What can hang from each mark:
vugo: tida
remu: fisut redali tamep tilu
lipaf: remu tilu vugo
tida: keku komag tilu
komag: danetut geke
vato: keku lizu razo
tamep: gevo lipaf redali vugo
redali: keku roba tamep tilu vato
razo: keku redali vugo
keku: razo tida
gevo: vatus
fisut: lipaf remu sadadis tilu
geke: komag lizu vatus
danetut: sadadis vugo
lizu: keku razo
tilu: tamep
vatus: keku refig sadadis
roba: sadadis

Each row was made from one small tree. Brackets hold a mark, then the marks that hang from it, in alphabetical order. Every link used is in the known rows. Write each row's tree.
Known rows:
(geke (komag (danetut vugo)) (lizu keku razo)): [   8  -26   10   75  -24   70  -27  108  -58   -7  -75   92  -63  -29
  -53  -35  246 -115  -55  -92  146  -44    1  306  157 -148   87  -76
  103 -106  146   24  577  105  141 -254  -94  329   46  293  139   69
  478 -236   24  -48 -169  -13   37  435  130   99   74  101  -56 -206
 -104  -83]
(tamep (gevo (vatus sadadis)) redali): [  48  609   51   78   68  -12   -7   36 -160  241  -22  189  286   25
  -27  -28  159  -29   27   72  -73   97  -19  237   67 -244   93   -3
  304  -68   47  -73 -145  -63  123  -77  244  -94  289  189   55   62
  -64   90   21  -27   17   20  333  155   56  -46    8  -33  -52 -121
  101  -28]
(vatus (keku (razo redali))): [-100 -154  -90   51   59  106   78   85   13   -5  -44  101  105  -70
 -197   24 -208 -124   38   45  -20   64 -253   75 -138  -84  -90   64
  128   89   89  -55 -143  -56   55  139  -66  129  135   88   91   17
  -39  167  -20  -88   26    4   88  387   58   28   92  153  157 -134
 -134  -42]
(tilu (tamep gevo lipaf (redali vato) vugo)): [ -38  368  305  193  -10  110  -36  212   35  164 -121  315  351   -2
  173   34  141   98  222   42  -46  -74 -352  144  170 -373  139  -77
  294 -299   55  -40  -44  -58   25 -118  106 -182  114  -33   -3  -13
  179  -10   47  -27   39   60  467  136   21 -291  -47  -47 -232 -110
  117  -50]
(fisut lipaf sadadis tilu): [ -58   11  -44   67 -131  -86  -69  -77   97   32    2   46   73   -5
 -171  -11    7  -34  144  261  -24 -109  338    4 -135  -89 -160 -263
 -114  101   70   34  111 -104   33  -99  239  -27  147  -43  -83  252
  -91  -50   74   89 -174  -46 -137 -275  -22 -218 -175  -24  -71  115
 -240  -62]
(lipaf (remu (redali keku (tamep vugo))) tilu): [-138  179  137   85 -168   32  153  -76   -1  338 -167  317  173  135
 -102 -161  -53  -73  222   -8  137 -152 -520 -186  -22 -203 -149 -125
  382  -61 -161  -48  176   24 -164   77 -134   45  -64 -137   76   40
 -355 -122   31   40   10  -75  113    8  -57 -356   93 -206   35   73
 -468    0]
(geke komag (vatus keku refig sadadis)): [-144  367  -53   46  -10   88  -59 -118 -159  -18   72   69  -29   36
 -338 -138  159  -75   89  -86  -20  101 -120  336  -53 -155  220  340
  210 -137  251 -160  189    4  256    7   82 -142  135  269  191  176
   32 -166   48 -145  -45  -47  -70  273  133  -25    9   36   57 -259
   -8   35]
(tamep (vugo (tida tilu))): [-122   84  151  101  -17   62  -55  -38  174   54  -10   79   33  -32
 -108    1  244   16  -47  -68    5 -135  -51  127   53 -121  -50 -274
  121  -11   46   39   -3  -21   24 -137  -33   10   41 -209   38    4
  -87 -121   12  109    2   42  139  -40  -70 -292   32  -29  -98  -56
  -35    4]
(redali keku roba (tilu tamep)): [ -82 -103   48   23  -15   67  281 -130  217    5   43  149  205   17
 -245  163  202  -74  144  -65 -110  -97 -363 -212 -125  -87 -143 -140
   58  119  -51   18   55   15   14   22 -153  174 -106 -247   24    4
 -145   66   28  -83  -95  -58  152 -292   65  131   88 -197 -160   59
 -240  -55]
(vato lizu (razo redali vugo)): [ -25 -367 -105   65   87   85  -83   56  -51  158   11  232 -124  -18
  -59  -16 -250  -12  -86   -2  -32  -67  -99  171    4  -69  -74 -302
  386  -89  -18  -28   91   85   84  121  -10  116  111  403   58  -31
  101  -28   33  -17  -40  -18  178  722    4  -91   17  116  -78 -106
 -285 -104]
(fisut remu sadadis (tilu (tamep redali vugo))): [ -86 -219  120  130  -40  -42  -73   44   39  366   79  201  170   16
  -24  -84  320   25  292  236  -54  -63 -222   90 -104 -289  -85 -209
  102 -182   90   29  136 -147   59 -206  164 -181  243   73  -33  209
 -141 -236   82   92 -107  -45   94   24  -27  -40 -107  -38 -163  158
   78 -155]
(fisut (remu (tamep gevo lipaf redali)) tilu): [ -62  119  133  102   -7  -37   -4   66  -66  238 -185   96  322  -66
   95  -83   42  -42  128  123   18  -78 -224   -8   53 -366  -44  -33
  217  -90   21   18 -177  -60   68 -227  252 -336  447  -41   13  242
  185    2   64  134   16  -35  104 -116 -175 -314  -27  -41 -189  144
   48  -21]
(keku (razo (redali (tamep lipaf)) vugo) (tida tilu)): [-259 -250   47  165  -55  105   34  139  154  -31  -84  108  108  -82
 -150  123 -307  -26  -16   55   47    0 -355   37  -98 -241   59 -196
  193  284  277   -6 -183   22  -50  215  -49  154  292 -119   82   64
 -345 -131   -3   57  108   30  159  -85  -61 -552   92   56 -101  -49
 -367   24]
(geke (komag (danetut sadadis)) (lizu razo)): [  31  216  -83   46   17   36   15   45 -138  -50   54   20 -106  -82
  -38 -124  145    4  -67  -81   84  -34  247  294   75  -34   82   95
    8 -132  196   -5  509   68  131 -206  -59  441  218  278   94   96
  151 -194   49   69  -72  -11  -69  -49   90 -145  -27   93   11 -120
   73  -39]
(vato (keku razo tida)): [  -9 -335  -40   61  136  122  125  134  113 -129   15  -23   61 -145
 -129  194 -178 -130 -176   26  -20 -148   85   23   13  -11  149   66
  250   38   85   30   -2  -25  -59  -44  -65  100  138 -208   70   31
 -113   29  -17   96   67   18  112  -14  -48    2  190  126   39  -75
    8   -9]
(razo keku (redali vato)): [-131   95  -54   21  -80   28   53   52   81    0   42  308  -25   37
 -149   41 -137    9   91  -22  -68   53 -361  -27 -102  -41 -163 -321
  201  132 -129 -122   34  -65   25  202  -71  137  -25   80   11  -39
  -17   76  -19  -98  -17   -9  119  229  122  142   79  106    6  -79
 -144    6]
(tamep lipaf redali vugo): [ -35  185  224  149  -30   60  -35  227   21  241 -169   54  237   12
  130 -124   84  -13   30    3   21 -107 -210   78  138 -294  -26   -7
  241 -217  -13  -53  -99   24   21 -125  157 -230  134  -53   47  111
  121  -48   36   25  125   38  391  229 -136 -321   53   38  -50  -48
  -25  -84]
(lipaf remu (tilu (tamep redali))): [ -21 -244   32    8  -15   14   80 -106  -72  270   27  142   52  -26
  -73 -202  -42   46  253    3   -6  -16 -710  150    1 -162   -1   28
  268 -156   83  103  108   35 -128  -57   -8   71  148  154   38   75
  -68  -96   54  100    1  -32   74  138  -12   44   -7  -51  152   53
  -36   17]
(remu fisut (redali roba vato) (tamep gevo) tilu): [ -17  556  144  122  -82   36  228 -140   35  125 -263  466   79  -29
  157  149  -12  -80   38  -17  -31 -201  -42 -224 -112 -262  107    1
  330  202 -263   23 -148   -6  191  120 -241  172   -1 -172  154   -1
  186  287  -51   16  -42  -70  -67 -465  153 -333   72 -245 -125  139
 -122  133]
(danetut sadadis (vugo (tida (keku razo)))): [-180 -148  -36   67   16  118   75   61  297  -18  104   56  -53 -155
  -27  104  203 -191  -41   11   14  -82    5  134  -16  -25  159   30
  338   55  -11   43   90  -21  -49   38   -6  355   66 -257   53   93
 -188   20  -42   -6  -25   15   42  -90   48 -281   81  118  -24  -19
 -110  -67]
(redali (keku razo (tida komag))): [-211 -161  -93   13   66  102   69   75   40 -136  -64  -44   69  -16
  -24   75  -41  -55 -193  -53   77  -35 -129  -42   51  -34  -26  171
  153  151   92   -8  -76    9  -21   68  -16  151   66 -391   88  104
 -308   96  -43   87   71   44  158  -68 -139 -149  215   33   19  -13
 -164  -12]
(tilu (tamep gevo lipaf (redali vato))): [   1  268  183  127   17   68   14  105   -6   98  -58  273  322  -28
  103   51   35   93  230   18  -66  -26 -335  124  155 -278  139  -67
  202 -186   51  -20 -108  -59   36  -76  122 -123   73   -3  -19   11
  222   68   40  -11   26   50  366  -43   18 -235  -60  -26 -145  -64
  104   -9]
(keku (razo redali) (tida tilu)): [-205 -195  -55   56   78  106   97   52  157  -98   92   39    7 -120
 -151  111 -158  -24 -128   -9   15  -68 -192   12  -42  -31  -26  -42
  145  301  194   40 -151   23  -23   62  -88  212  278 -124  113   27
 -274   16  -38  105   58   45   17    7  -42  -56  146   99   79  -54
 -102   44]
(geke (lizu (razo (keku tida) (redali roba) vugo))): [-237 -164  -73  110   -7  119  205   71   76  104 -114  225   45  -49
 -204  -38   -1  -73  107    0  -92   29 -461  120 -306 -152 -176 -219
  345  157  155 -134  168   25   94  197  -43  359   25  369  171   17
 -137  -25  -20 -145 -111   -4  372  435  179 -305  312  228  -99  -89
 -286 -122]
(vato lizu (razo (redali keku tilu))): [ -48 -236  -90   54  118  120  153  -25  147  176   34  240   57   -4
 -253   84 -127 -102 -107 -109  -40 -241 -154  -88   56  -46 -281 -329
  376   71 -213  -20  104  112   53   15  -94  132   20    2   59   -9
  -20   41   46    8  -55  -41  222  397 -117   79  115  -21  -52  -97
 -404  -69]
(razo (redali keku roba)): [-166  192  -39    2  -50   26  200  -22  116   33  -29  232  231   51
 -165   -6   71  -89   70  -57 -103  -19 -348 -236  -67  -30 -297 -244
  225   97 -123 -136  -38   11   47  140  -25  136 -112  -53   78   20
  -53  234    1  -77  -24  -41  283  109    0   44  119  -35  -39   60
 -365 -141]
(vato (razo (redali (keku (tida komag)) roba))): [-261  -93  -96  -13   72  115  158  -11   60 -104    1  157   92   10
 -114   17    1  -55 -107 -144  -39  -99 -301 -265  105  -52 -253 -122
  388  109  -49 -119  -84   96   -4  189   -2  230  -46 -217  107  100
  -98  214   -8   45   34    5  428  196  -76  -45  220  -14  -91   19
 -409 -146]
(danetut (vugo (tida (keku razo) tilu))): [-165 -307   16   83   49  130   56   -7  320  -40   43   86  -27 -136
 -134  166  255 -136 -132  -54   34 -162  -91  174  115 -141   45 -116
  248  168   60   96   12  -28  -10  -57  -46  251  148 -349   30   98
 -162  -18  -41   78  -59   39   17 -123  -36 -194   61   40  -18  -50
 -162    1]
(tida (keku razo) (tilu tamep)): [   4 -427  -44   48   53  117   32   32  197   57  147   29  -25  -99
  -83  271  197  -45  -70    5   13 -135 -178  259   33 -186  132  147
  -10  195  269  160  -32  -51  -60  -77 -147  307  239 -200  -34  -17
 -293  -28  -31   31  -60    5 -151 -132   35    5  -55  -33   65    3
   18   83]
(gevo (vatus (keku tida) refig sadadis)): [ -98  280  -14  104   33   65   81  -76 -101  106   49   30  134   27
 -387   16    4 -125   14   59  -26  185 -207  248 -189 -196  232  137
  134  104  270  -73  -48  -63  115  181   81 -159  225  -40  192   83
 -249   32    4  -88  -30  -38   51  159  260  117  127  -16   89 -272
  -33   58]
(tamep gevo (lipaf vugo) (redali (keku razo))): [ -39  140  108  205   53  132  102  219   20  118 -263  153  569  -34
    8  -82  -13 -125   47    8   31  -94 -342   65   45 -304  -61  123
  423 -111   11  -48 -187    2   -1  -87  198 -152  158  -53   66  149
   24  134   67   -5   94   40  485  147 -207 -461  104   25   -8  -44
 -266 -110]
(redali keku tilu (vato lizu)): [   1   50  -16   95   70   81  245  -29  153   15  -40  219  161   63
 -310  122   50    6  -61 -108  -48 -191 -105  -61   65  -49 -184 -316
  222   59 -226   -6  214   32  117  -20 -148   31  -75 -341   35    9
 -182   40   34   48  -72  -23   91  -91  -31   69   77 -152  -93 -121
 -297   37]
(danetut sadadis (vugo (tida (tilu tamep)))): [-241 -162   78   30  -57   60  -28 -112  247    4  321  104 -256 -128
  -24   97  260  -25   86  -26   13  -10 -201  181  -53    2  290 -220
  117   68  197  166  202   11  -50   23  -65  307   42 -155   38  -28
  -88 -154  -18  -16 -111   -6  -94  -53   99 -146  -79  -18 -170   27
    7   13]
(tamep lipaf (redali tilu) vugo): [ -24  128  248  166   15   79   90  164  132  188 -167   41  243  -21
  -36  -81   88  -44   23  -48    6 -184 -247   -3  113 -333 -136  -55
  243 -103  -87  -12 -127   64   43 -156   99 -217  178 -158   45  118
   15 -106   55   14  109   25  382   36 -139 -299   93  -44 -115  -74
  -90  -37]
(keku razo (tida tilu)): [ -99 -256  -17   64   98  111  102   36  145 -129   68  -78   31 -114
 -129  156  -60   -7 -196  -23   37  -98    6   45   -4  -20   85   85
   39  242  220   83  -76   16  -36  -19 -103  152  273 -306   84   60
 -301  -47  -26  156   52   60  -65 -253  -65  -50  136   33   43  -63
   -2   71]
(redali roba tamep (vato (keku tida))): [ -71   70   72   87   34   66  304   52  153 -268  -66  205  258  -14
 -283  259   73    0   45   -1 -172 -142  -23 -267   52  -81   62 -293
  320    1  -78 -117   95  -44  -44  131 -163  130 -158 -475   22   17
 -198   58   12   89   14  -25  237 -442  131  -63  128 -141 -179  -44
 -224  -27]
(fisut (lipaf remu vugo) sadadis (tilu (tamep gevo))): [ -37 -131   15  144 -153  -15  -49 -123  -14   73  -11  183  225   12
 -123 -139   30   45  450  328  -18  -51 -193  157 -237 -253   -8  -74
   85  -65  320  140  243 -102 -147  -79  222   -9  190  238 -123  229
 -117  -43  132  100 -225  -97  -64  -36   69 -307 -273 -151 -155  129
 -332  -50]
(lipaf (remu fisut tamep) tilu): [ -17 -150   27   33 -159    6   64 -150  -33  202 -181  159 -121  -10
   70 -153 -234  -44  112   29   54  -44 -500  -10 -213 -121   95   97
  245   61   31  159  174   73  -79   36 -222  109  186   28   78   68
  -94  -50   17  133   -8  -92 -240   -2   22  -21  -11 -173  104   99
 -153   94]
(redali (vato (lizu keku razo))): [ 156  -49  -66  127  114  109  131  114   94  216 -134  129  197   29
 -262   99  165  -18  -43  -32  -63 -114  -22  266   61  -67   14 -260
  173   -6 -168   12  300   54   70  -51  -68  147 -222 -150   81  -68
  200   -1   23    7 -103   29  110  467  130  114  126   -1   32 -192
 -128  -11]
(vugo (tida (komag geke) tilu)): [ -65   75 -108  -38  -26  -42  -87 -113   63  -92   73  -33  -71  -34
 -240   63  243   77 -124 -164   51  -12   33  173  202 -148 -230 -272
   64   77  117  110 -114  -12   44  -43   60  114  -18 -391  -34   94
   40   28    3  143   16   48  -92 -239  -53 -379  -26  -33  -42    4
  -20   14]
(razo (redali (tamep vugo) tilu)): [-196  159  146   85  -62   26   69   68  180   38 -112  193   79   27
 -124   68   42  -22  139   46  -49  -71 -243 -188  -71 -186 -178 -266
  192   78 -106  -71  -43   20  -38   98 -114   71    4  -57   -2  -76
 -253 -154   20  -83    5  -40  158   41   55 -189   33 -125 -183  -40
 -249  -11]
(komag (danetut sadadis vugo) (geke (lizu razo))): [  68  146 -108   50  -62  -13   35   98   25   21   81   44 -108  -90
  -91   45  250  -44   15  -16  118   40  200  201   59 -127   20 -135
   84 -153  224   60  504   39   59  -46  -46  406   85   34   28   40
  256 -105   37  -27 -135    1 -228   44  254  -82  -36   90  -29 -117
   38 -152]
(danetut sadadis (vugo tida)): [-212   61   42   23  -46   31    8  -40  175  -36  140   66 -143  -91
   17  -34  134  -86   56  -10    5   21   -8   26  -52   82  157 -170
  233  -36  -41   23  162   21  -19   68   38  177  -67 -105   62   41
   10  -52  -14  -27  -38    2   49   -4   56 -218   29   66 -130    4
  -60  -70]
(tida (keku razo) (komag geke)): [  53 -118 -213  -29   24   26  -15  134   54  -64  -17  -78   12  -38
 -104  183  171  -40 -184  -50   72  -28   83  174  198 -227 -184  193
  141   68  106   69 -122  -32  -21   22   33  224  111 -364  -67  118
 -113  145  -28   40   41   30 -139 -107   13 -211    8   26   75   -9
  -20  -26]
(redali (keku tida) roba (tamep gevo lipaf vugo)): [-194  502  289  188 -124  122  207  176  167   29 -266  202  574   42
    1  174  177  -33   81    3  -31 -113 -270 -264   53 -299   -1 -157
  319  -49   64 -162  -47    5  -86   79   28  -77  -35 -461   77    3
 -228   56   36   11   51   27  568 -303 -106 -509  162 -170 -408  -41
 -309 -132]
(vatus (keku razo (tida tilu)) sadadis): [ -67 -117  -39  111   76  152  168   46   72  -67   58  -53  132  -98
 -347  142   35  -68 -146  -59   40   -4  -94  280 -118 -173  189  289
   59  273  436   58 -160  -43  100   93  -38  104  324 -269  169   81
 -385   22  -27   77   24   43  -45  -49   19    4  142   33  136 -252
  -62   88]
(vato (razo (redali keku tilu) (vugo tida))): [-178 -264  -20   74   35   85   84 -148  218   68  -41  320   64  -37
 -357  -16 -183 -187   79 -131  -62 -121 -332  -88 -130  -79 -314 -507
  407   90 -179  -74  -72   17   92   96  -60  140  -87  104   67  -12
   31  -16   50  -72  -44  -22  414  192  -85 -219  175   75 -120  -65
 -520 -129]
(fisut (lipaf (remu tamep) vugo) sadadis tilu): [-118 -214  -44  132 -229  -53  -19 -111  -40   83 -183   40  143   74
 -146 -211  -59  -35  362  340   31 -119 -134   11 -319 -212  -53   16
  125   50  210  115  272  -49 -105  -37  144  -48  181   37  -67  374
 -195  -51  115  189 -168 -152 -296  -84   50 -293 -174 -152   21  193
 -473   11]
(geke (lizu (keku (razo redali vugo) tida))): [-178 -321 -108  120   17  124   -1  161   80   37  -52   91   39  -61
 -103   31 -141 -149   -4   59   66    1 -269  208 -230 -108  -14   12
  296  178  260    2   -4   35   85   -6 -153  250   91  392  189   32
 -191  -94  -45 -103  -13   -3  202  531   89 -441  264  263   42 -124
 -263  -32]
(redali (roba sadadis) tilu vato): [  75  147   -4   96   87   33  256  -75  159 -160  -55  163  191   45
 -273   74  142   47  101 -120 -216 -137   97 -227  -23  -45 -261 -167
  176  232 -283   -1  153   26  112   46 -130  158 -176 -311   23   85
 -246  -32   39   57  -64   -8  147 -484  123 -101   78 -240 -137   67
 -161   61]
(vugo (tida (keku razo))): [ -56 -186  -57   66   54   95   45   -5  191   23  -64   36  152  -94
 -118  111  106 -126  -15    2  -29 -130   -2  134    6  -86  -27    5
  184   57  -48    5 -131  -84   -6  -85  -13  202   -8 -191   16   94
 -103   85  -24   90   22   32  136 -215  -37 -303  115  110  111  -21
  -75  -22]
(danetut sadadis (vugo (tida (komag geke) tilu))): [-190  110  -86  -37  -65  -19  -57  -46  171 -135  242  -12 -278  -95
 -149   57  338   11 -149 -153   92   37   43  175  180  -89  -48 -249
  218   76  155  146  106   50    1   79   66  266   52 -460    4   93
  -46  -37  -14   48  -32   30 -184 -118   32 -360  -62  -26 -177    6
  -53  -30]
(vato (lizu (keku (tida tilu)) razo)): [  81 -249  -39  121  126  128  164   91  140  221  -12  -61   93  -65
 -306  180  205  -50 -219  -96   16 -192 -121  357   57 -115  105 -207
  130  205  168  132  171  123   17 -102  -76  186  -13 -257  170 -116
  -34  -90   -6   93 -101   50   54  407  -21   41  208   29   14 -174
 -113   51]
(remu (fisut (lipaf vugo)) (tamep (redali roba tilu))): [-129   76  186  156  -93   15  222  -51  117  -82 -346  203  233   -8
  -52  -61   62 -142  226  114 -144 -213 -272 -207 -281 -321  -90  -41
  384   41  -78   85 -142   68  108    4  -65   47  100 -113   83  238
  124  180   54    9  -65 -132  123 -200  105 -163   53 -263  -51  127
 -514  -46]

Which tree is each row?
[-121  183   40   23  -88    2  202  -30  116   -4 -127  165  324   94
 -150  127  201  -50   90  -10 -109  -25 -139 -295  -53  -61 -145 -199
  110   59 -108 -143   30  -22  -31  148  -96  130 -205 -333    5   25
 -213   85   19  -33  -26  -47  192 -350   10  -97   81 -189 -146   74
 -361 -106]
(redali keku roba tamep)
[ -51  101   37   28   -6   22  225 -121   93  107   -3  167   83   46
 -180   29  -43 -159   53 -108   68 -194 -140 -221  -48  -76 -198  -98
  125  182 -212  -14 -103   19   78   -2  -86   14 -111 -138   81   -4
 -123   62  -16  -88  -37  -49   76 -176  -55 -133  151  -94    7   48
 -313   33]
(remu (redali keku tilu))
[-184  -38 -111  114  119  130  193   13   79  -80  -63  120  251  -68
 -351   55  -94 -132   50  -22 -218   30 -253  -12 -248 -119 -123  108
  319  294  109 -102 -113  -18  107  290  -47  132    4  -87  253   68
 -286  113   -5  -54  -26  -12  204  104  194 -163  292   47   79  -63
 -194  -18]
(vatus (keku (razo (redali (roba sadadis))) tida) refig)
[ 229  111 -132   25 -136  -65  -70   60  -57   38   17    4  104   24
 -206  145  203  -50  -19  -62  139  -16   96  203   77 -212 -158 -203
  -42  -80  241   65  163   -9  108 -244 -168  184  -48  118   24   19
  296  -33   31    8  -62  -22 -150   23  158 -116   23   75   83 -127
  -27  -67]
(komag danetut (geke (lizu keku)))
[-159  137    3   45  -76   44 -169  -37 -196 -199   91  118 -281    9
   97 -113  144   11   68  -40  168  -53   57  123  217  -79  168  -22
  209 -323  194  -62  628   80  199 -330 -135  201  193  463   91  228
  257 -305   28   25  -92  -21  -62  156   51 -135  -78  112  -89 -106
    5  -50]
(geke (komag (danetut vugo)) lizu vatus)
[ -39 -107    0   25   28  -66   50 -120  -41  155   87  112   -3    3
  -62 -137  -32  -59  123   75   86  -89   54 -155  -49  -94 -183 -139
   26   38 -176   25  -63  -70   62 -116   77 -126  196   64   27  213
   75  -35    2   78  -34  -65 -132 -136  -37 -144   -3  -32   -1  190
 -101  -11]
(fisut (remu redali) tilu)
[-103  115  -65   68   85  112  -53  -27 -122   62  -34   26  -99   -6
  -11 -186  177    3  133  -16   34  -92  152  221   72   -1   72  206
  188 -220   64  -86  562   85  142 -319  -29  194   32  427   83  198
  161 -300   34  -15  -79   11   57  278    2 -341   22  151   28  -72
   89  -17]
(geke komag (lizu razo) vatus)
[-201 -209  -42   63  104  114  207   29  201 -134    9   32   69 -123
 -212  103 -254  -86  -16   13  -21  -86 -213 -150 -132  -20 -115  -15
  201  276    2    8 -171   42  -11   73  -97  183  182  -95  113   48
 -243   16  -20   39   64   21  110  -93    1  -40  232   85   34  -70
 -145   24]
(keku (razo (redali tilu)) tida)
[  62   83   84   87   77   84  115  -91  -51   81   73  151  129  -45
 -262  201  -14  -96  178   86  -39   82 -311  150  -94 -235  102  -94
   43   35  151   75   15  -74   32  -44 -104   40  228   45    5 -112
 -104   59   23 -170 -124  -24  140  109  184  127  -57 -105 -179 -156
   83   61]
(redali (tilu (tamep (gevo (vatus keku)))))
[ -64   74   89   45 -137  -16   -5  -75  -65  181 -135  214 -148   22
  273   23 -178 -123  105   58   61 -122  -63 -110 -230 -121  189   90
  139  136  -63   68 -137    1  108   46 -191   61  -18   96  117  -21
  123   87  -72  -42  -20  -83 -186   -9   94 -214   52  -81   55  139
  -88   75]
(remu fisut redali tamep)
[-174   63  -33   34  -77   17  152   -5   77   22  -77  289  163   58
 -202  -41  -10 -106   77  -51  -97   51 -457 -124 -159  -99 -282 -331
  289   80  -32 -143  -36    5  109  232  -26  130  -63  115   98  -19
 -103  172    9 -154  -51  -48  325  252   31  -78  115   -1 -134   39
 -483 -170]
(razo (redali keku roba) vugo)
[-158  -37  -65   25  109   74   93   60   81 -273  123  171 -168  -71
 -261  109   -8   49 -217 -153    0 -142 -255   68  256 -145  -56 -288
  328  182  113   38  -21   19   41   71  -60  147  126 -325   47  -20
 -238   70  -34  113   21   16  140  166  -24  -57   42  -21  -60  -78
 -172  106]
(razo (redali (vato (keku (tida komag tilu)))))
[   0  168  -76   76   30   64  -87  -49 -219  -32  -44   58  -87  -12
  -72 -142  154   23   94  -50   89  -90  138  252  155  -92   78   16
   84 -293  155  -91  589   60  204 -383  -96  293  116  451   91  176
  303 -276   62   77  -79   15   18  111   46 -181   -9  143   61 -124
   84  -48]
(geke (komag danetut) (lizu razo) vatus)
[ -64 -205  -94   50   86  101  188   56  249   -4   -8   93   69 -100
 -234  137  -25 -154  -39  -15  -30 -151 -221  -10  -28 -157 -219   25
  213  262  -69   18 -173    3    6   22  -87  252  178  -76   18   28
 -276   80  -21  -41    2  -15   62  -19   11  -54  100   35   78  -38
 -215   22]
(tida (keku (razo (redali tilu))))
[ 150  156 -116   11 -102  -79  -71    7 -118  -56   23   26   26    4
 -103   74   99   51   10  -30  117    1  185  113  101 -168 -166 -153
  -60 -157  236   34  174  -38  112 -184 -109  157   77  130  -25   76
  211  -21   38   85  -37  -12 -196 -218  127 -166  -61   55   65  -81
   59  -67]
(komag danetut (geke lizu))
[ -72 -337  -37   97   77  125  156   57  191  122    2  133  108  -32
 -313  265  -97 -105  -42  -35  -40 -232 -181  -66   -8 -114  -56 -366
  389  195  -75    7    4  147  -53   54 -202  222  -93  -82  114  -82
 -104 -128   20   24  -27  -32  219  328   11  -79  227  -17 -109 -160
 -406    0]
(vato (lizu (keku tida)) (razo (redali tamep tilu)))
[ -49   22 -236  -10    1   33  -19  127   -2 -127  104   46 -136 -102
  -63   72   78  -68 -215  -56   91  -19 -145  198  149 -204  -60   32
  154  116  165   13  -94   -2   38   73  -38  529  294  -92   31   42
 -270  168  -28   62   55    3  -23   25   63 -138  -17   72  107  -15
 -137  -28]
(tida (keku (razo redali)) (komag (danetut sadadis)))
[-200  -86   56  139  -83  114  175   72  171   73 -187   53  328  -54
 -169  112 -264 -113   29   37  123 -103 -339 -172  -33 -127   26  -57
  225  142  -16   -8   11   36 -156   63  -30   88  106 -453   97  149
 -362 -123   34  123   95   30  179 -407 -178 -452  159  -32   50   -3
 -322   11]
(redali (keku razo tida) (tamep (lipaf tilu)))
[-143  202   42   73   -5   78  331  -16  153 -182  -52  193  322   59
 -236  109   97   -5   51  -90  -96  -84 -220 -292  -22    0 -106 -185
  223   80  -85 -127   77  -15   41  126 -123   81 -160 -466  101   60
 -180  188   -2   57  -11   10  273 -374   44   75  205  -98  -90  -33
 -288  -69]
(redali (keku tida) roba vato)
[  65  191  -64  -16 -159  -83   -6   74   26 -134  198   39 -143  -61
  -94  134   98  -38  -42  -42  113   92   90   40   88  -93   52 -250
   78 -113  182   61  245   14   10   80  -48  252  118 -162    7  -14
  217    9   27  -13  -46  -10 -285 -145  186  171  -88   22  -91  -64
    2 -134]
(komag (danetut sadadis vugo) geke)
[  63 -134   21   41  -84   12   90 -145   13  168  -69  169  -96  -24
  -26 -219 -208  -10   62  -34   35  -16 -412   20 -123  -77  -40  -20
  201   14  -27  131  169   68  -90   23 -156  107  163   78   53   70
  -76  -51   29  124   18  -46  -70    7  -32  -10  -25 -135  102   41
 -180   28]
(lipaf (remu fisut) tilu)
[   6  143    3   51  -33  -37   74  -10   25  -11 -113   95  199   79
  -37   98  173   36  145    4 -198  -30  141 -184  -62  -56  -96 -107
  115  154 -121  -53   93   -6  -11  126  -66  195 -247 -173    1   27
 -271  -83   19   36  -42  -29  132 -364   71 -318   26 -200 -135  172
 -160   -4]
(redali (roba sadadis) tamep)
[  -2  -82  120  124   57  172  -22  156  211   90   48  155  116 -112
   39  310  337  -24  -90   25   18 -172 -170  323  111 -338  156  145
  150   49  325  125  -41  -70  -62 -144  -97  204  344 -168  -28 -130
 -319  -47  -14  -18  -79   43   52   43   25 -144  -64  -76 -174  -85
  113   37]
(tida (keku razo) (tilu (tamep gevo vugo)))
[ -80  174  -70   43    4   32    5 -106 -139 -203   63  -38  -55  -35
 -444   47  225   29 -266 -206   99   86 -291  397   98 -378  143   87
  -60  180  580   23 -181  -15  226  150   42    7  325 -274  190   42
 -265    6   13   89  -31    4 -133  -93  145   67   52 -118   56 -301
  -95  116]
(vatus (keku (tida (komag danetut) tilu)) refig sadadis)
[  32  260  110   42  124   13  147   10   42   10  -76  119  227  -81
  -94   32  116  -25    5  -74  -86 -100 -133   10   99 -201 -135  -58
  229   -4  -39  -17 -235   13   90 -112   87  -94  151   -6   27  -53
  -31   31   33  -38   -8   31  269 -124  -81  -98   77  -56 -166  -70
   26   -2]
(tamep gevo (redali tilu))
